Below is a small trained network, with its code and all its weights. Each question gives an input and a class and asks what happens when units are switched off, that is, made to give their printed mean instead of their output.

import numpy as np


def w(rows, s, z=0):
    codes = np.array(rows[::2]) - 128.0
    scale = np.full(codes.shape[1], s)
    scale[-1] = z or s
    return codes * scale


def f(y):
    return np.maximum(y, 0)


def log_softmax(a):
    a = a - a.max(-1, keepdims=True)
    return a - np.log(np.exp(a).sum(-1, keepdims=True))


def net(x, mask):
    res = np.array(x, float).reshape(1, 7) / 4 @ E
    y = f(res @ A[0][:, :-1].T + A[0][:, -1])
    res = res + np.where(mask, y, B[0][:, -1]) @ B[0][:, :-1]
    return log_softmax(res[-1] @ U[:, :-1].T + U[:, -1])


A, B = {}, {}
E = w([
[209,105,149,144,185,254,135,131,33],'x0',
[104,90,164,167,78,72,129,69,25],'x1',
[130,126,128,127,126,127,129,132,126],'x2',
[31,76,65,158,183,140,169,158,102],'x3',
[155,93,79,12,151,98,90,109,88],'x4',
[102,229,63,132,90,160,80,143,38],'x5',
[151,113,53,112,38,175,211,77,153],'x6',
],0.0084)
A[0] = w([
[108,147,136,98,81,75,151,118,185,34],'neuron 0',
[126,222,66,117,155,176,105,183,161,116],'neuron 1',
[213,107,191,117,102,100,129,119,160,140],'neuron 2',
[145,101,88,102,68,155,237,94,129,16],'neuron 3',
[99,200,144,176,93,167,135,157,113,124],'neuron 4',
[80,58,129,133,173,120,191,150,130,114],'neuron 5',
[151,28,192,119,163,114,172,117,197,35],'neuron 6',
[166,99,73,2,154,93,86,91,80,169],'neuron 7',
[206,215,181,115,49,118,91,94,122,101],'neuron 8',
[124,190,188,198,97,153,144,123,135,156],'neuron 9',
[201,121,173,129,165,197,146,79,108,21],'neuron 10',
[94,166,99,88,132,81,116,65,176,44],'neuron 11',
[90,226,87,111,72,148,94,160,79,15],'neuron 12',
[67,91,22,190,148,115,170,149,78,83],'neuron 13',
[58,80,78,148,177,147,126,162,110,85],'neuron 14',
[114,118,175,152,66,93,158,54,28,137],'neuron 15',
[135,126,141,79,172,169,175,166,216,125],'neuron 16',
[118,174,170,213,160,137,190,122,176,135],'neuron 17',
[130,145,128,168,85,157,192,91,152,117],'neuron 18',
[175,99,64,170,91,130,151,94,146,50],'neuron 19',
[142,124,38,102,44,174,198,89,150,4],'neuron 20',
[112,138,186,161,231,37,81,184,115,35],'neuron 21',
[104,51,169,152,103,93,113,75,103,152],'neuron 22',
[125,91,172,151,139,123,166,126,165,38],'neuron 23',
[108,173,165,146,197,136,58,140,100,51],'neuron 24',
[75,140,78,118,102,39,127,111,186,107],'neuron 25',
[192,94,110,141,158,177,162,138,61,88],'neuron 26',
[101,96,133,171,133,84,155,109,59,140],'neuron 27',
[151,76,151,124,178,220,142,140,106,63],'neuron 28',
[105,101,123,127,122,65,126,134,201,100],'neuron 29',
[182,140,161,123,118,114,98,109,129,80],'neuron 30',
],0.01,0.0049)
B[0] = w([
[116,141,125,160,112,102,104,144,134,192],'neuron 0',
[154,163,123,81,152,122,174,89,135,219],'neuron 1',
[94,128,103,124,109,175,106,95,154,212],'neuron 2',
[151,104,182,104,115,109,110,149,116,203],'neuron 3',
[117,87,99,126,126,123,147,144,112,201],'neuron 4',
[115,119,127,137,111,162,97,69,148,208],'neuron 5',
[64,143,93,96,65,176,174,107,4,234],'neuron 6',
[120,65,77,157,168,119,157,178,141,254],'neuron 7',
[87,110,121,116,150,156,73,72,173,227],'neuron 8',
[146,82,81,135,161,126,137,154,131,216],'neuron 9',
[101,153,140,186,98,81,110,137,155,200],'neuron 10',
[125,133,134,169,131,123,130,143,134,186],'neuron 11',
[70,140,117,138,65,139,153,124,36,206],'neuron 12',
[123,120,133,118,126,146,86,89,164,217],'neuron 13',
[106,132,133,119,119,158,60,101,185,204],'neuron 14',
[144,178,141,92,196,126,185,122,161,223],'neuron 15',
[139,185,134,94,177,156,166,134,151,221],'neuron 16',
[161,80,95,132,156,126,126,150,147,216],'neuron 17',
[148,99,139,119,128,115,120,156,128,195],'neuron 18',
[147,131,158,97,131,112,116,134,106,171],'neuron 19',
[175,105,184,102,114,109,93,152,111,215],'neuron 20',
[200,107,174,97,101,122,111,157,103,234],'neuron 21',
[155,169,125,120,159,141,162,138,144,202],'neuron 22',
[98,107,109,121,119,118,144,119,81,171],'neuron 23',
[158,117,166,108,90,110,133,128,97,195],'neuron 24',
[142,166,131,173,123,108,131,145,138,236],'neuron 25',
[99,162,136,191,102,89,129,137,144,215],'neuron 26',
[142,156,118,106,165,139,136,120,134,196],'neuron 27',
[104,171,146,173,120,83,119,163,147,213],'neuron 28',
[134,149,132,177,118,115,118,127,124,212],'neuron 29',
[112,115,124,119,130,134,93,120,143,164],'neuron 30',
],0.012,0.0099)
U = w([
[111,213,144,254,91,79,106,144,153,80],'0',
[185,87,235,70,87,114,88,150,105,94],'1',
[70,149,78,116,65,175,163,77,50,176],'2',
[150,233,120,78,192,155,193,96,175,88],'3',
[92,109,110,130,117,192,19,28,193,93],'4',
[131,7,25,175,165,122,160,175,147,97],'5',
[140,144,113,154,119,147,128,112,135,254],'6',
],0.0099,0.014)

Each question gives the input, the list of numbers given to net, and the class t.
The units are the neurons (one row each of A and B). Each row of codes is followed by its name. A weight is (code - 128) times the scale printed after its matrix; where a second scale follows, it is the last column's (A, B and U).
mask holds one flag per neuron, in row order. A switched-off neuron (its flag False) gives its mean, the last column of its row in B, instead of its output. The means were averaged over made-up inputs and are rounded, as every weight is.
A unit's drop is (log p(t) with every unit on - log p(t) with that unit switched off) / (log p(t) with every unit on - log p(t) with every unit switched off).
The circuit of an input: a set's keep is (log p(t) with only the set's units on - log p(t) with every unit switched off) / (log p(t) with every unit on - log p(t) with every unit switched off). Starting from the 12 units with the biggest drops (on a tie, the unit counted first), units are removed one at a time, each time the one whose removal leaves the highest keep (on an exact tie, the one counted first), for as long as the keep stays at least 0.8.
circuit, biggest first: the units of the circuit, biggest drop first
k most important neurons: the k neurons with the biggest drops, biggest first
drop when u is switched off: that unit's drop, to one decimal
input [0,1,-3,-3,8,-2,1], class 5: circuit, biggest first : (neuron 7)
input [5,0,-5,4,-3,2,2], class 0: circuit, biggest first : (neuron 26; neuron 28)
input [-3,5,-3,-4,6,1,2], class 5: 2 most important neurons : (neuron 7; neuron 16)
input [8,-8,-5,-5,-4,3,-4], class 0: 3 most important neurons : (neuron 10; neuron 28; neuron 26)
input [4,1,-1,5,-5,-2,4], class 4: 2 most important neurons : (neuron 7; neuron 13)
input [8,8,-1,-8,-6,-3,7], class 0: 2 most important neurons : (neuron 10; neuron 26)
input [4,-3,-5,2,1,1,6], class 1: 2 most important neurons : (neuron 20; neuron 3)
input [-2,-4,-5,-3,7,6,-1], class 5: 2 most important neurons : (neuron 7; neuron 6)
input [4,4,0,5,-3,2,-1], class 4: circuit, biggest first : (neuron 13; neuron 14)
input [-3,5,-2,3,4,0,-6], class 1: 2 most important neurons : (neuron 21; neuron 16)
input [1,-4,-4,-5,-1,2,-5], class 1: 3 most important neurons : (neuron 24; neuron 21; neuron 15)
input [-2,-6,-3,2,1,8,1], class 2: 2 most important neurons : (neuron 12; neuron 15)
input [0,2,3,-1,8,-5,-6], class 5: 3 most important neurons : (neuron 7; neuron 20; neuron 3)
input [-1,4,-3,4,-1,-4,-1], class 2: circuit, biggest first : (neuron 6)
input [-3,4,2,2,0,4,6], class 1: circuit, biggest first : (neuron 20; neuron 3)
input [2,4,-6,6,-1,1,0], class 4: circuit, biggest first : (neuron 13; neuron 14)
input [-7,0,6,-6,3,-8,4], class 2: drop when neuron 0 is switched off : -0.1
input [-1,6,-4,-2,-4,-4,3], class 3: drop when neuron 7 is switched off : 0.1
input [4,3,5,-1,-6,-5,-2], class 5: drop when neuron 17 is switched off : 0.8
input [1,5,8,7,4,-5,-8], class 1: circuit, biggest first : (neuron 21)
